Below is a small trained network, with its code and all its weights. Each question gives an input and a class and asks what happens when units are switched off, that is, made to give their printed mean instead of their output.

import numpy as np


def w(rows, s, z=0):
    codes = np.array(rows[::2]) - 128.0
    scale = np.full(codes.shape[1], s)
    scale[-1] = z or s
    return codes * scale


def norm(h):
    return h / np.sqrt((h * h).mean(-1, keepdims=True) + 1e-5)


def f(y):
    return y / 2 * (1 + np.tanh(0.7978845608 * (y + 0.044715 * y**3)))


def log_softmax(a):
    a = a - a.max(-1, keepdims=True)
    return a - np.log(np.exp(a).sum(-1, keepdims=True))


def net(x, mask):
    res = np.array(x, float).reshape(1, 7) / 4 @ E
    u = 0
    for l in range(2):
        y = f(norm(res) @ A[l][:, :-1].T + A[l][:, -1])
        res = res + np.where(mask[u : u + 5], y, B[l][:, -1]) @ B[l][:, :-1]
        u += 5
    return log_softmax(norm(res)[-1] @ U[:, :-1].T + U[:, -1])


A, B = {}, {}
E = w([
[197,97,105,108],'x0',
[145,142,111,60],'x1',
[126,122,129,130],'x2',
[238,171,252,108],'x3',
[18,204,160,118],'x4',
[236,184,154,237],'x5',
[4,61,26,213],'x6',
],0.0041)
A[0] = w([
[169,254,57,80,254],'L0N1',
[89,54,84,103,156],'L0N2',
[148,161,85,129,132],'L0N3',
[173,60,238,190,2],'L0N4',
[79,18,99,123,249],'L0N5',
],0.0076,0.0028)
B[0] = w([
[108,71,118,210,247],'L0N1',
[95,227,126,123,196],'L0N2',
[128,127,120,173,137],'L0N3',
[99,123,129,133,167],'L0N4',
[88,203,6,163,253],'L0N5',
],0.012,0.0034)
A[1] = w([
[131,107,168,60,175],'L1N1',
[105,93,94,89,3],'L1N2',
[125,36,114,77,106],'L1N3',
[199,158,182,83,64],'L1N4',
[106,254,91,73,143],'L1N5',
],0.011,0.0038)
B[1] = w([
[71,196,2,165,153],'L1N1',
[171,169,155,177,109],'L1N2',
[138,117,81,159,124],'L1N3',
[94,183,133,101,168],'L1N4',
[81,105,129,214,255],'L1N5',
],0.014,0.0053)
U = w([
[56,109,143,106,170],'0',
[106,246,89,26,159],'1',
[147,5,230,118,183],'2',
[186,243,254,15,43],'3',
[81,172,130,87,3],'4',
],0.0069,0.0033)

Each question gives the input, the list of numbers given to net, and the class t.
The units are the neurons (one row each of A and B). Each row of codes is followed by its name. A weight is (code - 128) times the scale printed after its matrix; where a second scale follows, it is the last column's (A, B and U).
mask holds one flag per neuron, layer by layer. A switched-off neuron (its flag False) gives its mean, the last column of its row in B, instead of its output. The means were averaged over made-up inputs and are rounded, as every weight is.
A unit's drop is (log p(t) with every unit on - log p(t) with that unit switched off) / (log p(t) with every unit on - log p(t) with every unit switched off).
The circuit of an input: a set's keep is (log p(t) with only the set's units on - log p(t) with every unit switched off) / (log p(t) with every unit on - log p(t) with every unit switched off). Starting from all 10 units, units are removed one at a time, each time the one whose removal leaves the highest keep (on an exact tie, the one counted first), for as long as the keep stays at least 0.8.
circuit, biggest first: the units of the circuit, biggest drop first
unit that matters most: the unit with the biggest drop
top k neurons: the k neurons with the biggest drops, biggest first
top k neurons in layer l: the k neurons of layer l with the biggest drops, biggest first
drop of u: that unit's drop, to one decimal
input [-2,7,2,-3,-5,7,-8], class 2: unit that matters most	L0N1
input [7,1,7,-3,0,7,-1], class 2: circuit, biggest first	[L0N5; L1N1]
input [-1,0,5,1,1,2,-7], class 3: circuit, biggest first	[L1N5; L0N5]
input [4,-3,-7,6,-3,-3,-7], class 1: top 2 neurons in layer 1	[L1N1; L1N4]
input [-2,0,-7,-1,8,2,0], class 2: top 4 neurons	[L1N1; L0N5; L1N4; L0N2]
input [-8,3,5,4,-2,4,3], class 2: top 2 neurons	[L0N5; L0N2]
input [5,-2,-6,5,8,2,-2], class 3: top 2 neurons	[L1N5; L0N5]
input [3,-1,-7,3,2,3,5], class 2: top 4 neurons	[L1N1; L0N5; L1N4; L0N2]
input [-3,2,6,-3,7,4,-5], class 2: top 2 neurons in layer 0	[L0N1; L0N5]
input [-4,-8,-6,-5,2,7,-5], class 2: top 2 neurons in layer 0	[L0N5; L0N2]
input [-1,-5,-6,6,-2,4,-2], class 3: top 2 neurons	[L1N5; L1N4]
input [-6,-4,0,4,1,4,-1], class 3: top 3 neurons	[L1N5; L0N5; L0N1]
input [2,5,-5,0,1,6,-1], class 2: top 2 neurons	[L0N1; L0N5]
input [-4,3,8,7,-5,-5,-6], class 1: circuit, biggest first	[L1N1]
input [1,-5,0,6,-5,-8,-6], class 1: top 2 neurons	[L1N1; L1N5]
input [-6,-4,-8,5,6,4,2], class 2: drop of L1N1	0.3
input [6,-3,-6,-8,3,5,-7], class 2: drop of L0N5	0.2
input [1,-2,0,7,-3,-5,-1], class 1: drop of L1N1	0.3
input [-1,-8,-6,5,-7,-7,-3], class 1: drop of L0N1	0.3
input [-7,-6,-7,5,-5,1,4], class 2: top neuron	[L1N1]
